Here is a tiny trained network, its code and every weight. The questions are about switching its units off for an input and a class, where a switched-off unit gives its printed mean instead of its output.

import numpy as np


def w(rows, s, z=0):
    codes = np.array(rows[::2]) - 128.0
    scale = np.full(codes.shape[1], s)
    scale[-1] = z or s
    return codes * scale


def f(y):
    return np.maximum(y, 0)


def log_softmax(a):
    a = a - a.max(-1, keepdims=True)
    return a - np.log(np.exp(a).sum(-1, keepdims=True))


def net(x, mask):
    res = np.array(x, float).reshape(1, 3) / 4 @ E
    y = f(res @ A[0][:, :-1].T + A[0][:, -1])
    res = res + np.where(mask, y, B[0][:, -1]) @ B[0][:, :-1]
    return log_softmax(res[-1] @ U[:, :-1].T + U[:, -1])


A, B = {}, {}
E = w([
[172,134,252,50,147,126,177,33,101],'x0',
[86,91,187,75,69,78,106,184,83],'x1',
[21,232,56,100,77,80,85,66,88],'x2',
],0.013)
A[0] = w([
[142,117,66,190,37,128,86,160,132,94],'N1',
[104,115,83,177,137,175,107,233,140,157],'N2',
[133,120,197,36,149,170,157,44,115,76],'N3',
[190,75,140,156,164,190,131,225,109,156],'N4',
[134,164,130,157,173,157,160,76,173,83],'N5',
[208,47,203,202,180,122,171,172,134,59],'N6',
[222,146,153,71,83,142,192,68,67,143],'N7',
[162,124,167,151,101,128,135,148,198,252],'N8',
[153,240,100,161,181,146,109,101,185,197],'N9',
[114,68,151,48,90,97,101,206,11,79],'N10',
[143,121,71,126,200,176,141,60,221,124],'N11',
[124,100,50,144,98,135,108,210,176,83],'N12',
[60,213,90,151,129,31,55,40,48,82],'N13',
[76,254,114,157,54,98,122,99,113,180],'N14',
[121,58,181,113,68,41,165,198,101,69],'N15',
[104,85,29,149,70,177,85,220,218,117],'N16',
[154,149,79,156,180,206,148,48,186,68],'N17',
[143,114,147,94,21,100,85,185,34,163],'N18',
[198,49,139,143,126,142,96,187,182,74],'N19',
],0.0089,0.012)
B[0] = w([
[124,138,172,168,139,129,135,89,91,188],'N1',
[92,84,150,139,106,156,76,109,103,224],'N2',
[47,147,149,150,137,158,103,93,69,203],'N3',
[193,99,77,80,122,148,163,93,158,227],'N4',
[165,216,181,143,148,123,106,165,141,163],'N5',
[156,129,106,143,141,226,176,115,141,218],'N6',
[73,100,171,104,105,99,50,68,72,209],'N7',
[123,65,64,52,8,67,123,136,157,220],'N8',
[145,106,139,85,134,59,132,177,153,220],'N9',
[165,189,170,181,171,131,117,183,171,185],'N10',
[150,188,153,158,164,46,120,172,137,193],'N11',
[84,178,198,149,143,197,74,72,87,195],'N12',
[155,118,75,130,153,215,215,130,129,242],'N13',
[168,95,83,90,102,135,159,99,176,249],'N14',
[121,221,128,192,200,130,122,180,147,176],'N15',
[93,129,187,153,114,133,85,106,91,237],'N16',
[138,224,159,170,190,110,110,162,141,183],'N17',
[157,150,101,139,149,75,93,156,183,206],'N18',
[138,162,92,158,155,168,172,73,158,193],'N19',
],0.011,0.017)
U = w([
[116,126,89,108,134,193,205,76,141,82],'0',
[60,140,196,117,123,145,68,61,7,98],'1',
[113,191,170,131,169,87,100,236,174,93],'2',
[102,33,85,68,45,35,93,146,143,248],'3',
],0.014,0.013)

Each question gives the input, the list of numbers given to net, and the class t.
The units are the neurons (one row each of A and B). Each row of codes is followed by its name. A weight is (code - 128) times the scale printed after its matrix; where a second scale follows, it is the last column's (A, B and U).
mask holds one flag per neuron, in row order. A switched-off neuron (its flag False) gives its mean, the last column of its row in B, instead of its output. The means were averaged over made-up inputs and are rounded, as every weight is.
A unit's drop is (log p(t) with every unit on - log p(t) with that unit switched off) / (log p(t) with every unit on - log p(t) with every unit switched off).
The circuit of an input: a set's keep is (log p(t) with only the set's units on - log p(t) with every unit switched off) / (log p(t) with every unit on - log p(t) with every unit switched off). Starting from the 12 units with the biggest drops (on a tie, the unit counted first), units are removed one at a time, each time the one whose removal leaves the highest keep (on an exact tie, the one counted first), for as long as the keep stays at least 0.8.
circuit, biggest first: the units of the circuit, biggest drop first
most important unit: the unit with the biggest drop
k most important neurons: the k neurons with the biggest drops, biggest first
drop when u is switched off: that unit's drop, to one decimal
input [1,5,-2], class 2: most important unit => N15
input [3,0,2], class 3: circuit, biggest first => N12, N6
input [-3,6,4], class 2: 2 most important neurons => N18, N10
input [-8,5,-8], class 0: 2 most important neurons => N4, N19
input [-2,6,6], class 0: 3 most important neurons => N13, N14, N11
input [0,2,3], class 3: 3 most important neurons => N6, N19, N12
input [-1,-1,-3], class 3: 2 most important neurons => N13, N8
input [-8,-8,6], class 1: 3 most important neurons => N16, N12, N2
input [3,3,4], class 0: 2 most important neurons => N8, N13
input [0,-3,3], class 3: 3 most important neurons => N6, N19, N9
input [4,5,5], class 0: 3 most important neurons => N13, N14, N11
input [4,6,-5], class 2: 2 most important neurons => N15, N10
input [6,-2,-5], class 1: 2 most important neurons => N7, N3
input [-5,2,8], class 0: circuit, biggest first => N13
input [-1,3,3], class 3: 4 most important neurons => N6, N19, N12, N17
input [-6,-2,1], class 1: drop when N3 is switched off => 0.0
input [3,3,1], class 3: drop when N5 is switched off => 0.1
input [2,7,-8], class 0: drop when N19 is switched off => 0.3
